Below is a small trained network, with its code and all its weights. Each question gives an input and a class and asks what happens when units are switched off, that is, made to give their printed mean instead of their output.

import numpy as np


def w(rows, s, z=0):
    codes = np.array(rows[::2]) - 128.0
    scale = np.full(codes.shape[1], s)
    scale[-1] = z or s
    return codes * scale


def norm(h):
    return h / np.sqrt((h * h).mean(-1, keepdims=True) + 1e-5)


def f(y):
    return y / 2 * (1 + np.tanh(0.7978845608 * (y + 0.044715 * y**3)))


def log_softmax(a):
    a = a - a.max(-1, keepdims=True)
    return a - np.log(np.exp(a).sum(-1, keepdims=True))


def net(x, mask):
    res = np.array(x, float).reshape(1, 3) / 4 @ E
    u = 0
    for l in range(2):
        y = f(norm(res) @ A[l][:, :-1].T + A[l][:, -1])
        res = res + np.where(mask[u : u + 13], y, B[l][:, -1]) @ B[l][:, :-1]
        u += 13
    return log_softmax(norm(res)[-1] @ U[:, :-1].T + U[:, -1])


A, B = {}, {}
E = w([
[150,137,203,244,153,10,156,106,104,239],'x0',
[141,30,121,183,137,164,121,95,254,171],'x1',
[131,118,51,29,160,103,138,227,213,254],'x2',
],0.0087)
A[0] = w([
[157,156,125,156,105,128,137,171,82,199,88],'0.n1',
[165,39,80,107,147,231,101,120,204,72,58],'0.n2',
[119,130,67,8,126,241,119,155,157,106,94],'0.n3',
[109,195,80,25,140,131,118,128,67,69,87],'0.n4',
[117,121,111,67,130,254,139,67,124,12,78],'0.n5',
[128,128,133,77,198,147,158,130,110,243,7],'0.n6',
[109,141,140,216,112,80,122,84,106,116,40],'0.n7',
[142,59,73,72,101,149,118,100,188,231,85],'0.n8',
[152,211,102,103,173,102,79,152,119,154,76],'0.n9',
[105,152,117,38,173,111,143,180,64,215,75],'0.n10',
[161,126,130,114,145,202,105,73,87,77,103],'0.n11',
[103,44,149,196,177,192,145,76,241,79,130],'0.n12',
[118,122,89,4,114,143,122,208,193,126,2],'0.n13',
],0.0071,0.0027)
B[0] = w([
[140,176,114,63,104,131,136,122,176,86,166],'0.n1',
[120,157,108,97,43,101,92,55,173,150,226],'0.n2',
[129,101,146,156,173,152,157,81,47,117,234],'0.n3',
[142,103,136,144,171,138,147,245,109,97,205],'0.n4',
[122,163,160,194,88,34,84,210,185,135,253],'0.n5',
[164,154,122,139,102,87,79,161,168,114,179],'0.n6',
[172,113,94,56,147,220,107,154,94,143,191],'0.n7',
[85,115,152,198,190,141,128,218,138,113,226],'0.n8',
[130,120,115,113,89,84,121,99,99,114,154],'0.n9',
[127,184,142,78,36,76,115,55,145,121,198],'0.n10',
[122,116,152,99,100,111,172,204,140,111,187],'0.n11',
[139,91,68,109,73,85,126,80,147,194,241],'0.n12',
[184,124,145,130,140,173,144,36,71,171,206],'0.n13',
],0.012,0.0069)
A[1] = w([
[114,134,105,104,180,79,133,130,160,141,17],'1.n1',
[137,172,141,77,147,144,137,85,58,112,181],'1.n2',
[164,101,109,71,100,143,172,104,123,89,100],'1.n3',
[107,131,126,140,118,97,126,160,110,131,45],'1.n4',
[156,122,161,166,91,135,109,87,151,114,251],'1.n5',
[134,146,145,99,172,194,145,86,49,121,86],'1.n6',
[103,147,173,156,149,137,114,171,208,97,61],'1.n7',
[178,73,144,153,155,249,120,38,150,156,62],'1.n8',
[98,112,112,134,86,154,119,115,180,96,73],'1.n9',
[146,125,107,109,107,79,119,55,78,189,125],'1.n10',
[48,119,69,106,160,160,128,92,146,147,40],'1.n11',
[148,119,120,128,182,143,121,161,101,175,203],'1.n12',
[128,97,106,132,158,135,130,107,194,165,144],'1.n13',
],0.016,0.0024)
B[1] = w([
[79,92,86,147,92,151,106,40,128,135,146],'1.n1',
[118,55,104,170,185,143,106,75,192,222,200],'1.n2',
[90,137,153,213,170,130,119,115,126,145,140],'1.n3',
[143,95,106,111,120,252,153,71,160,89,154],'1.n4',
[107,145,100,85,179,114,129,117,151,165,187],'1.n5',
[132,168,139,105,217,87,104,65,149,207,192],'1.n6',
[141,98,123,116,179,168,154,108,53,137,173],'1.n7',
[139,122,144,134,39,145,160,245,94,11,220],'1.n8',
[125,196,112,102,141,114,145,82,113,180,152],'1.n9',
[113,130,132,127,106,156,143,177,111,55,248],'1.n10',
[167,123,170,145,99,107,146,192,94,68,145],'1.n11',
[104,117,109,124,132,113,116,61,142,162,169],'1.n12',
[145,158,182,118,224,160,120,111,73,113,196],'1.n13',
],0.012,0.014)
U = w([
[135,101,185,156,130,164,168,219,77,22,103],'0',
[117,104,162,162,246,128,121,75,123,186,255],'1',
[94,179,102,92,47,70,120,81,179,132,28],'2',
],0.012,0.00067)

Each question gives the input, the list of numbers given to net, and the class t.
The units are the neurons (one row each of A and B). Each row of codes is followed by its name. A weight is (code - 128) times the scale printed after its matrix; where a second scale follows, it is the last column's (A, B and U).
mask holds one flag per neuron, layer by layer. A switched-off neuron (its flag False) gives its mean, the last column of its row in B, instead of its output. The means were averaged over made-up inputs and are rounded, as every weight is.
A unit's drop is (log p(t) with every unit on - log p(t) with that unit switched off) / (log p(t) with every unit on - log p(t) with every unit switched off).
The circuit of an input: a set's keep is (log p(t) with only the set's units on - log p(t) with every unit switched off) / (log p(t) with every unit on - log p(t) with every unit switched off). Starting from the 12 units with the biggest drops (on a tie, the unit counted first), units are removed one at a time, each time the one whose removal leaves the highest keep (on an exact tie, the one counted first), for as long as the keep stays at least 0.8.
units of the circuit, in order: the units of the circuit, biggest drop first
unit that matters most: the unit with the biggest drop
k most important neurons: the k neurons with the biggest drops, biggest first
top k neurons in layer l: the k neurons of layer l with the biggest drops, biggest first
drop when u is switched off: that unit's drop, to one decimal
input [1,-5,1], class 2: units of the circuit, in order -> [0.n10]
input [5,-6,1], class 2: 4 most important neurons -> [0.n10 0.n3 0.n13 1.n8]
input [6,8,-1], class 0: units of the circuit, in order -> [0.n5 1.n8]
input [3,-6,0], class 1: 2 most important neurons -> [0.n5 1.n2]
input [0,5,-6], class 2: 2 most important neurons -> [0.n3 0.n13]
input [-7,8,-1], class 2: 2 most important neurons -> [0.n2 0.n5]
input [-3,1,8], class 0: top 2 neurons in layer 1 -> [1.n8 1.n10]
input [-5,1,-4], class 2: top 2 neurons in layer 0 -> [0.n2 0.n8]
input [7,-6,1], class 2: top 2 neurons in layer 0 -> [0.n3 0.n10]
input [-2,2,7], class 0: 2 most important neurons -> [1.n8 0.n13]
input [2,0,-2], class 1: top 2 neurons in layer 1 -> [1.n6 1.n2]
input [1,-5,-4], class 1: drop when 0.n5 is switched off -> 0.7
input [-7,-5,4], class 1: drop when 1.n10 is switched off -> 0.0
input [3,6,-1], class 0: unit that matters most -> 0.n5
input [1,6,-3], class 0: drop when 1.n13 is switched off -> 0.1
